[ 0.17  0.00  4.14  1.27  3.41 -0.21  4.13 -2.34  2.21 -2.99  0.90 -0.12
  0.29  8.43 -9.29 -2.68 -1.01 -7.85 -0.76 -1.69 -1.58 -8.37  8.06 -5.37
  1.82 -7.58 -2.22 -0.76 -3.71  3.10 -8.45  8.02  5.45 -1.26] -> P
[-0.35 -0.59 -3.77  1.16  3.36 -0.64  3.64 -2.82  2.59 -3.03  1.58 -0.45
 -0.78  7.62 -8.30 -2.65 -1.57 -8.08  0.18 -1.03 -1.86 -7.62  7.80 -5.20
  1.71 -6.72 -2.30  0.33 -4.12  2.28 -7.76  7.22  5.85 -1.50] -> D
[ 0.17  0.00 -4.16  1.27  3.30 -0.21  4.13 -2.34  2.21 -2.99  0.90 -0.12
  0.29  7.19 -7.78 -2.68 -1.01 -7.85 -0.76 -1.69 -1.58 -7.19  8.06 -5.37
  2.07 -7.38 -2.28  0.87 -3.91  2.81 -8.51  8.02  4.84 -0.67] -> K
[ 0.54  0.10  4.14  1.19  3.17 -0.03  4.35 -2.19  2.05 -2.88  0.52  0.16
  0.74  6.78 -2.06 -0.60 -0.60 -7.58 -1.03 -2.06 -1.54 -6.69  7.98 -5.24
  2.35 -7.41 -2.31  1.11 -4.00  2.74 -8.77  8.25  4.11 -0.60] -> N
[ 0.17  0.00 -4.16  1.27  3.30 -0.21  4.13 -2.34  2.21 -2.99  0.90 -0.12
  4.13  7.19 -7.78 -2.68 -1.01 -7.85 -0.76 -1.69 -1.58 -7.19  8.06 -5.37
  1.82 -7.58 -2.22  0.75 -3.71  3.10 -8.45  8.02  5.45  7.19] -> V
Table of tags by key:
[-7.58] -> q_989
[0.00] -> q_713
[0.10] -> q_745
key V 1: 	q_713
count P: [4.12]	0
count N: [-0.60]	3
which: [ 0.17  0.00 -4.16  1.27  3.30 -0.21  4.13 -2.34  2.21 -2.99  0.90 -0.12
  0.29  7.19 -7.78 -2.68 -1.01 -7.85 -0.76 -1.69 -1.58 -7.19  8.06 -5.37
  2.07 -7.38 -2.28  0.87 -3.91  2.81 -8.51  8.02  4.84 -0.67]	K
which: [ 0.17  0.00 -4.16  1.27  3.30 -0.21  4.13 -2.34  2.21 -2.99  0.90 -0.12
  4.13  7.19 -7.78 -2.68 -1.01 -7.85 -0.76 -1.69 -1.58 -7.19  8.06 -5.37
  1.82 -7.58 -2.22  0.75 -3.71  3.10 -8.45  8.02  5.45  7.19]	V
count V: [4.13]	2
which: [ 0.17  0.00  4.14  1.27  3.41 -0.21  4.13 -2.34  2.21 -2.99  0.90 -0.12
  0.29  8.43 -9.29 -2.68 -1.01 -7.85 -0.76 -1.69 -1.58 -8.37  8.06 -5.37
  1.82 -7.58 -2.22 -0.76 -3.71  3.10 -8.45  8.02  5.45 -1.26]	P

[-3.70 -3.71 -2.93  0.67  4.98] -> X
[ 1.62 -5.10 -6.62  3.42  8.37] -> W
[ 2.87 -6.39 -6.39 -6.39 -6.39] -> G
[ 2.87 -4.96 -6.39 -1.37  3.89] -> E
tags:
[-3.70] -> q_334
[2.87] -> q_649
[0.67] -> q_362
[-3.69] -> q_388
[2.86] -> q_171
key X 0: 	q_334
count G: [-6.39]	4
which: [-3.70 -3.71 -2.93  0.67  4.98]	X
which: [ 1.62 -5.10 -6.62  3.42  8.37]	W
miss X: [ 4.98  0.67 -3.70 -2.93]	[-3.71]
miss X: [ 4.98 -2.93 -3.71  0.67]	[-3.70]
count E: [3.89]	1

[-4.38  3.25  0.01 -2.10 -3.31 -4.35  3.17  3.81 -1.54  1.37  2.94  1.54
  4.63 -1.92 -2.13  2.67  3.62  4.08 -0.76  1.92  3.13 -3.77  2.04  2.73
  1.93 -1.27 -1.08 -3.17 -1.99] = J
[ 0.73  0.56 -0.40 -0.64 -4.08 -2.61  0.81  4.64 -0.48  4.88 -0.06  2.70
  7.78  2.28  0.50 -1.92  1.83  5.49 -2.11  3.50  3.97 -4.38 -0.98  1.37
 -1.12 -1.86 -1.27 -4.40  0.38] = Y
[ 1.34  2.81  2.63 -4.27 -1.73  4.90  1.89 -2.53  2.27 -2.23  2.86  0.03
  2.63  2.63 -0.37  3.69  0.79 -2.03  7.71 -3.94 -2.20  2.26  2.63  0.16
  2.89  6.84  6.31  5.34  0.89] = C
[-4.38  3.25  0.01 -2.10 -3.31 -4.35  3.17  3.81 -1.54  1.37  2.94  1.54
  4.63 -1.92 -2.13  2.67  3.62  4.08 -0.76  1.92  3.13 -3.77  2.04  2.73
  1.93 -3.72 -0.17 -5.19 -1.17] = L
[ 2.97 -2.67 -3.41  2.00 -1.69  2.97  0.51 -8.53 -3.21  0.70  2.97 -5.80
  1.99  1.83  3.03 -1.14 -4.05  2.97  3.61 -4.22 -8.10  1.86 -1.42  0.99
 -1.54  3.40  1.91  1.09 -1.88] = Z
key -> tag
[2.63] -> q_458
[-1.41] -> q_577
[2.64] -> q_898
[-4.27] -> q_629
[-1.42] -> q_494
key C 22: 	q_458
miss Z: [ 3.40  1.99  2.97 -4.05 -3.21 -8.10 -1.14 -1.88 -1.69  0.51  0.70  1.09
  3.03 -4.22 -3.41 -1.54 -2.67  2.00  2.97  2.97  1.83  1.86 -5.80 -8.53
  1.91  3.61  2.97 -1.42]	[0.99]
count Z: [2.97]	4
count C: [2.63]	4

[ 0.82 -2.25 -0.50 -1.08  0.91  1.05  0.85  1.15 -0.99 -2.85  1.52  0.63
  0.33 -0.12  0.41 -1.95  2.87 -1.34 -1.82 -2.84  2.27  2.96  3.78  0.33
 -2.93 -3.55  1.06 -0.52  6.88 -2.48 -0.75  0.41]  S
[ 1.95 -2.60  1.07 -1.98  2.74  0.92  1.16  2.21  1.33 -3.24  1.93  0.71
 -0.56  0.94  1.52 -3.55  2.85 -1.13 -2.39 -0.96  2.90  1.94  3.54 -0.72
 -3.93 -3.15  1.21  0.63  7.92 -1.03 -0.56  1.64]  B
[ 2.29 -2.29  3.41 -1.87  3.67  0.73 -1.91  2.50  2.69 -1.79  2.13 -0.14
 -1.51  3.47  1.97 -3.25  2.23  1.09 -2.47  0.48  2.41 -1.09  1.76 -2.78
 -3.78 -1.42  0.57  0.68  7.47  1.26  1.23  2.32]  H
[-0.32  2.20 -1.78  1.66 -3.01 -0.69 -0.70 -2.39 -2.11  2.79 -1.74 -0.40
  0.91 -1.34 -1.53  3.44 -2.23  0.56  2.16 -0.33 -2.57 -0.81 -2.41  1.22
  3.27  2.27 -0.99 -0.91 -6.68  0.01  0.25 -1.71]  R
[-2.21  0.74 -4.26  1.34 -3.64  0.23  1.51 -2.34 -4.57  0.58 -1.04  0.59
  2.03 -3.31 -2.07  2.48  0.19 -1.74  1.26 -3.90 -1.15  3.52  1.24  3.04
  1.86 -1.36  0.02 -1.89 -1.73 -3.58 -1.37 -1.60]  F
miss R: [-2.23 -2.41 -0.40  0.91  3.44 -6.68 -0.99  0.01 -0.91  1.22 -1.71 -1.53
 -0.81 -1.74  0.56 -1.78  3.27 -2.57 -0.69  0.25 -2.39 -3.01 -0.32  2.20
 -1.34  2.79  2.27 -2.11  1.66 -0.70  2.16]	[-0.33]
miss S: [-0.99 -2.85 -1.95  0.91 -2.25  1.52 -1.82 -1.08  0.33 -3.55  1.15  0.41
  1.05  1.06 -0.12  6.88 -0.50 -2.93  0.85  0.33  0.63  2.96  2.27  3.78
  2.87 -0.52  0.41 -0.75 -1.34 -2.48  0.82]	[-2.84]
count F: [-1.36]	1
count S: [0.41]	2
Table of tags by key:
[-0.72] -> q_100
[2.74] -> q_813
[0.91] -> q_56
[2.73] -> q_974
[2.89] -> q_802
[2.90] -> q_257
key B 4: 	q_813
miss H: [ 1.09  3.67 -1.09 -2.78 -1.91 -2.29 -3.25  1.23 -0.14  3.41 -1.42 -2.47
  0.48  2.32  3.47  2.69  2.23  2.41  0.68 -3.78  2.50  0.73 -1.87  7.47
  1.76  2.13  1.97 -1.51 -1.79  1.26  2.29]	[0.57]

[ 5.73 -0.10  0.29 -2.66  6.21  6.21  5.73] -> T
[ 5.34 -0.24 -3.84  1.55  5.73  4.00  1.56] -> M
[-4.48 -0.87  6.67 -1.23 -4.98 -4.35 -0.77] -> Q
[ 0.89 -0.23 -3.73  1.20  1.27  1.45  5.72] -> U
[ 0.31  0.32 -7.72 -7.74  2.04  2.15 -7.73] -> A
miss M: [ 5.73  1.55 -0.24  5.34  4.00 -3.84]	[1.56]
miss A: [-7.72  0.31 -7.74  2.04 -7.73  2.15]	[0.32]
Table of tags by key:
[5.74] -> q_363
[6.20] -> q_94
[2.15] -> q_668
[2.16] -> q_2
[6.21] -> q_994
[5.73] -> q_238
[6.22] -> q_797
[4.00] -> q_464
key T 5: 	q_994
count T: [5.73]	2
miss A: [ 0.31  0.32 -7.74  2.15  2.04 -7.72]	[-7.73]
miss A: [ 0.31  2.15  2.04  0.32 -7.74 -7.72]	[-7.73]

[-2.67 -2.81  2.07  7.64  0.59]  dape
[ 0.39 -1.51  1.44  0.13 -4.03]  Vuna
[5.62 0.20 2.09 1.83 0.89]  dusol
[-1.46 -3.16  0.53 -1.87  0.39]  bufi
[-0.28 -1.67 -0.19 -2.25 -1.71]  nit
[-4.81 -2.31 -0.90  5.08  3.71]  povav
[-3.02 -0.74  0.02  7.17  1.88]  lisi
[-0.28 -1.67 -3.23  6.27 -3.61]  los
[ 0.74  5.77 -1.13  0.03  3.05]  Nus
[ 1.81  3.73 -2.59 -1.22  1.85]  sezu
[-2.30  1.43 -2.30  1.43  1.43]  bop
tags:
[-0.74] -> q_679
[-0.75] -> q_76
[1.81] -> q_753
[-4.81] -> q_415
[1.88] -> q_83
[0.74] -> q_472
[-3.02] -> q_296
[-3.03] -> q_329
[-0.28] -> q_508
key lisi 0: 	q_296
count bop: [-2.30]	2
count dusol: [5.61]	0
which: [-4.81 -2.31 -0.90  5.08  3.71]	povav

[ 8.56 -0.09  0.49 -5.59 -1.03 -4.10 -1.21  1.31  2.15  4.73 -0.07  8.11
  1.20  5.90 -3.90 -1.82 -3.04  0.50 -3.20  4.69 -1.91  0.28 -0.35 -2.60
 -3.81  1.20  0.26  7.15 -4.94  7.55 -2.47 -2.63 -1.77  4.88] : ralas
[ 4.10 -0.09  0.49  4.72 -1.03 -4.10 -1.21  1.31  2.15  4.73 -0.07  8.11
  5.71  5.90  0.50 -1.82 -3.04  0.50 -3.20  0.50 -1.91 -0.75 -2.82  4.10
  1.29 -1.65 -1.96  7.04  0.50 -9.61 -2.40  3.89 -3.92 -6.11] : mag
[-5.15 -0.71  0.67  4.25 -3.30 -1.52  6.37 -3.07 -2.20  1.09 -3.64 -0.32
 -3.65 -0.83 -4.27 -0.62  0.76 -2.37  0.23  0.91  3.91  0.01 -2.96 -0.32
 -0.84 -2.37 -3.54 -3.84  6.63  1.19  0.38  0.49 -1.16  1.68] : gakev
count gakev: [0.50]	0
miss mag: [-3.92  0.49 -0.07 -1.65  0.50  3.89  1.31 -3.20  7.04  4.10 -0.09 -0.75
  4.72 -1.91 -6.11 -1.82 -2.40 -4.10  0.50  0.50  5.90 -1.96  8.11  1.29
 -3.04  4.10 -9.61  2.15  5.71 -1.21 -2.82 -1.03  0.50]	[4.73]
count mag: [0.50]	4
Table of tags by key:
[-3.20] -> q_129
[0.24] -> q_277
[6.63] -> q_866
[0.23] -> q_583
[-2.37] -> q_559
key gakev 18: 	q_583
count gakev: [-0.84]	1

[-1.18 -4.91 -0.12  0.69 -0.54 -2.27  2.13  2.77 -0.36  1.81 -1.29  5.41
  5.00  4.65  5.38  6.65  2.77 -1.95 -3.83 -0.28  3.22  0.03  0.42 -0.18
 -0.26 -1.71  5.40  0.09  0.09  4.48  3.74  5.39 -7.97  1.00  0.75 -2.55
 -1.91  1.28  4.77  1.76  3.01 -1.10  3.79 -1.69 -7.46] = viru
[-0.74 -4.91 -0.10  0.87 -0.73 -1.70  2.29  3.61 -0.48  1.81 -1.45  4.98
  6.11  3.86  8.39  7.62  2.50 -1.45 -4.68 -0.39  2.33  0.02  0.36 -0.01
 -0.22 -1.36  6.39 -1.35  0.15  4.23  4.43  5.35 -4.25  1.24  0.92 -3.28
 -1.34  0.89  5.02  1.66 -0.48 -1.11  4.30 -2.18 -8.18] = Kepor
[-1.08 -4.51 -0.10  0.72 -0.61 -1.92  2.94  2.35 -0.51  1.42 -1.51  3.50
  6.28  3.55  6.83  6.58  3.00 -2.07 -3.96 -0.29  2.59  0.08  0.32 -0.16
 -0.20 -1.13  4.73 -1.42  0.06  4.24  5.41  4.87 -5.21  1.42  0.79 -3.20
 -1.30  1.35  5.00  1.16 -0.82 -0.94  4.16 -2.15 -9.25] = Kebit
[-0.72 -6.77 -0.09  0.91 -0.65 -2.13  2.61  3.12 -0.60  1.31 -1.46  3.87
  4.84  4.53  6.45  5.70  2.36 -1.47 -4.81 -0.34  2.66  0.05  0.30 -0.10
 -0.25 -1.67  4.17 -1.67  0.00  3.49  4.51  4.97 -7.46  1.26  0.75 -3.11
 -1.98  1.05  6.26  1.51 -0.93 -1.15  5.58 -1.73 -7.72] = gosu
[-0.94 -5.27 -0.04  0.51 -0.72 -1.78  3.02  2.66 -0.61  1.50 -1.44  4.00
 -1.78  4.15  7.48  4.89  2.61 -2.09 -4.46 -0.47  2.26  0.16  0.11  0.00
 -0.32 -1.46  0.10 -1.43  0.18  3.29  4.07  6.43 -6.55  2.66  1.04 -3.82
 -1.26  0.89  4.27  1.44 -0.70 -0.88  5.44 -1.78 -9.10] = Tol
count viru: [0.09]	2
count Tol: [3.02]	1
count Tol: [-1.78]	3
key -> tag
[1.42] -> q_369
[1.41] -> q_954
[2.66] -> q_888
[1.26] -> q_69
[-0.16] -> q_895
[-1.42] -> q_502
[1.27] -> q_247
key Kebit 33: 	q_369

[ 2.59 -0.33 -0.40 -1.65  1.31  3.03  2.28 -0.95 -0.36 -3.04 -0.71  4.77
  2.77 -1.64  0.78 -1.19  4.35 -2.65 -0.96 -3.17  8.01 -1.88 -1.00  0.42
 -0.45  0.36  0.92  2.72  0.46 -0.94  2.14 -1.11  0.12 -0.75  0.03 -1.49
  1.34 -0.90 -0.33  0.05 -0.03 -0.91 -0.57 -0.13  0.90  0.06  5.30 -3.22] : sazut
[ 0.41 -1.49 -0.13 -1.12  1.28 -1.12  1.14 -0.63  0.68  0.55 -0.64  1.29
 -2.36 -1.61  0.71  0.91  0.02 -0.58 -0.50  3.46 -1.20 -1.13  1.00  0.33
 -0.20  0.12  0.14  1.91  0.35 -0.67 -0.09 -0.74 -0.31 -0.45 -0.10 -1.29
  0.94 -1.06 -0.06  0.36  1.93  1.23 -0.24  0.08  0.47  0.13  2.57 -1.37] : Gos
[ 2.31 -0.38 -0.42 -1.41  1.30  2.17  2.11 -0.81 -0.46 -2.25 -0.70  3.90
  2.75 -1.58  0.72 -2.26  3.22 -2.44 -0.94 -2.80  6.32 -1.86 -0.70  0.35
 -0.41  0.38  0.85  2.61  0.49 -0.94  1.96 -1.16  0.01 -0.64  0.00 -1.43
  1.38 -0.91 -0.29  0.13 -0.04 -0.74 -0.54 -0.13  0.89 -0.90  5.26 -2.79] : dore
miss dore: [ 0.00 -0.29 -1.16 -0.04  2.61  2.31  1.38 -0.70  5.26 -1.58  0.35 -0.90
  2.75  0.72  2.17  2.11 -2.80  6.32 -0.81  0.38 -0.38  3.22 -1.41  3.90
  0.01 -0.64  0.85  0.13 -1.86 -0.54  0.89 -0.46 -2.79 -2.26 -1.43 -2.44
 -0.41  1.30 -0.94  1.96 -0.42 -0.70 -0.13 -0.94  0.49 -2.25 -0.74]	[-0.91]
miss dore: [-0.70  0.49 -0.94 -0.38 -1.86  3.90  0.35 -0.13 -2.80  2.17  2.75 -0.94
  6.32 -0.91 -1.41 -0.64  2.31  0.89  5.26 -0.81  0.13 -0.54 -1.43  0.72
  1.96 -0.41 -0.42 -0.46 -2.44 -2.79 -1.58 -0.70  0.01  2.11 -0.74  0.00
 -0.29  3.22 -0.90  0.38 -0.04  0.85 -2.26 -1.16  1.38  2.61  1.30]	[-2.25]

[ 7.63 -0.66  1.97  1.97  5.35] : lema
[-2.31  0.80 -1.42 -1.42 -1.41] : vabu
[-2.75 -2.74 -0.06 -0.06  1.07] : Lepa
[ 1.86  0.84 -0.18 -0.18  2.32] : gesa
[-2.88 -3.53  1.72  1.72 -0.28] : Zabe
[-3.01  3.75  3.75  3.75  3.75] : teme
[-5.35  3.74  0.27  0.27 -0.27] : kamas
[-1.02  0.94 -0.57 -0.57 -0.42] : sizot
[ 0.61 -3.31  1.91  1.91  0.94] : feke
count teme: [3.74]	0
miss Lepa: [-2.74 -0.06  1.07 -0.06]	[-2.75]
miss Zabe: [-2.88 -0.28  1.72  1.72]	[-3.53]

